Below are the code and all the weights of a small trained network. Each question names an input and a class and asks about switching units off, where a switched-off unit gives its printed mean instead of its output.

import numpy as np


def w(rows, s, z=0):
    codes = np.array(rows[::2]) - 128.0
    scale = np.full(codes.shape[1], s)
    scale[-1] = z or s
    return codes * scale


def f(y):
    return y / 2 * (1 + np.tanh(0.7978845608 * (y + 0.044715 * y**3)))


def log_softmax(a):
    a = a - a.max(-1, keepdims=True)
    return a - np.log(np.exp(a).sum(-1, keepdims=True))


def net(x, mask):
    res = np.array(x, float).reshape(1, 8) / 4 @ E
    y = f(res @ A[0][:, :-1].T + A[0][:, -1])
    res = res + np.where(mask, y, B[0][:, -1]) @ B[0][:, :-1]
    return log_softmax(res[-1] @ U[:, :-1].T + U[:, -1])


A, B = {}, {}
E = w([
[149,31,114,155,192,28],'x0',
[112,134,143,130,123,118],'x1',
[124,130,128,131,127,121],'x2',
[35,111,61,220,194,194],'x3',
[128,130,121,130,124,121],'x4',
[107,2,189,203,32,134],'x5',
[175,107,92,133,136,153],'x6',
[115,142,127,136,124,111],'x7',
],0.0071)
A[0] = w([
[246,128,169,54,62,142,107],'neuron 1',
[200,124,151,85,95,60,53],'neuron 2',
[66,158,87,221,176,152,78],'neuron 3',
[75,112,100,201,211,163,86],'neuron 4',
[55,76,116,163,230,204,96],'neuron 5',
[137,50,187,179,85,184,40],'neuron 6',
[156,59,145,167,244,21,101],'neuron 7',
[168,169,119,100,254,114,3],'neuron 8',
[141,34,167,206,80,112,55],'neuron 9',
[126,55,160,153,43,121,26],'neuron 10',
],0.0074,0.0042)
B[0] = w([
[116,150,159,156,150,119,251],'neuron 1',
[185,126,172,124,149,99,183],'neuron 2',
[170,163,185,99,85,86,197],'neuron 3',
[202,123,133,90,163,116,205],'neuron 4',
[196,108,178,131,111,72,218],'neuron 5',
[72,224,85,84,142,26,190],'neuron 6',
[115,175,121,169,42,250,255],'neuron 7',
[88,209,60,55,165,126,172],'neuron 8',
[111,150,71,109,139,118,226],'neuron 9',
[124,171,103,109,165,109,188],'neuron 10',
],0.011,0.0049)
U = w([
[70,194,2,102,158,78,32],'0',
[208,141,177,140,119,99,23],'1',
[99,134,103,132,99,172,254],'2',
[106,200,94,184,31,255,85],'3',
[105,142,106,155,135,150,214],'4',
[119,105,86,75,75,144,192],'5',
[104,163,91,166,135,150,133],'6',
],0.0095,0.0061)

Each question gives the input, the list of numbers given to net, and the class t.
The units are the neurons (one row each of A and B). Each row of codes is followed by its name. A weight is (code - 128) times the scale printed after its matrix; where a second scale follows, it is the last column's (A, B and U).
mask holds one flag per neuron, in row order. A switched-off neuron (its flag False) gives its mean, the last column of its row in B, instead of its output. The means were averaged over made-up inputs and are rounded, as every weight is.
A unit's drop is (log p(t) with every unit on - log p(t) with that unit switched off) / (log p(t) with every unit on - log p(t) with every unit switched off).
The circuit of an input: a set's keep is (log p(t) with only the set's units on - log p(t) with every unit switched off) / (log p(t) with every unit on - log p(t) with every unit switched off). Starting from all 10 units, units are removed one at a time, each time the one whose removal leaves the highest keep (on an exact tie, the one counted first), for as long as the keep stays at least 0.8.
circuit, biggest first: the units of the circuit, biggest drop first
top k neurons: the k neurons with the biggest drops, biggest first
drop of u: that unit's drop, to one decimal
input [4,7,7,8,-2,0,-5,5], class 1: circuit, biggest first => neuron 5; neuron 3
input [7,-1,-3,3,-5,7,1,-7], class 0: top 2 neurons => neuron 6; neuron 9
input [6,4,-2,3,4,1,-1,-7], class 3: circuit, biggest first => neuron 7
input [-1,5,1,6,-4,5,-2,4], class 1: circuit, biggest first => neuron 5; neuron 3
input [4,-5,4,7,-3,6,4,6], class 1: top 4 neurons => neuron 5; neuron 4; neuron 3; neuron 8
input [-4,2,1,5,0,1,-2,-5], class 1: circuit, biggest first => neuron 7; neuron 5; neuron 3
input [-5,-4,2,5,-1,5,-3,3], class 0: top 2 neurons => neuron 6; neuron 7
input [-8,-8,-5,8,-3,-5,-5,-1], class 1: circuit, biggest first => neuron 5; neuron 3; neuron 4
input [2,6,2,1,5,8,-3,-3], class 0: circuit, biggest first => neuron 6; neuron 9
input [5,4,1,7,0,-2,5,-6], class 1: top 2 neurons => neuron 5; neuron 4
input [-4,0,3,4,7,4,-5,-2], class 5: circuit, biggest first => neuron 7; neuron 1
input [-1,-7,8,-8,2,8,4,2], class 0: top 3 neurons => neuron 6; neuron 9; neuron 10
input [5,5,-1,8,4,3,-3,-4], class 1: top 3 neurons => neuron 5; neuron 4; neuron 3
input [7,0,-7,8,2,1,-6,3], class 1: top 2 neurons => neuron 5; neuron 4
input [-7,-1,-2,-8,7,0,8,-5], class 1: top 3 neurons => neuron 7; neuron 2; neuron 1
input [8,3,-7,5,-8,-7,-3,4], class 3: top 2 neurons => neuron 7; neuron 6
input [8,1,-8,-5,7,-5,-5,4], class 2: top 2 neurons => neuron 7; neuron 2
input [-2,-3,3,6,-6,6,-3,6], class 0: top neuron => neuron 6
input [8,6,-8,-6,-5,-6,5,-6], class 2: drop of neuron 6 => 0.1
input [8,4,2,4,-6,1,6,4], class 3: drop of neuron 7 => 1.3
input [8,3,5,3,6,0,-2,-7], class 3: drop of neuron 7 => 1.0
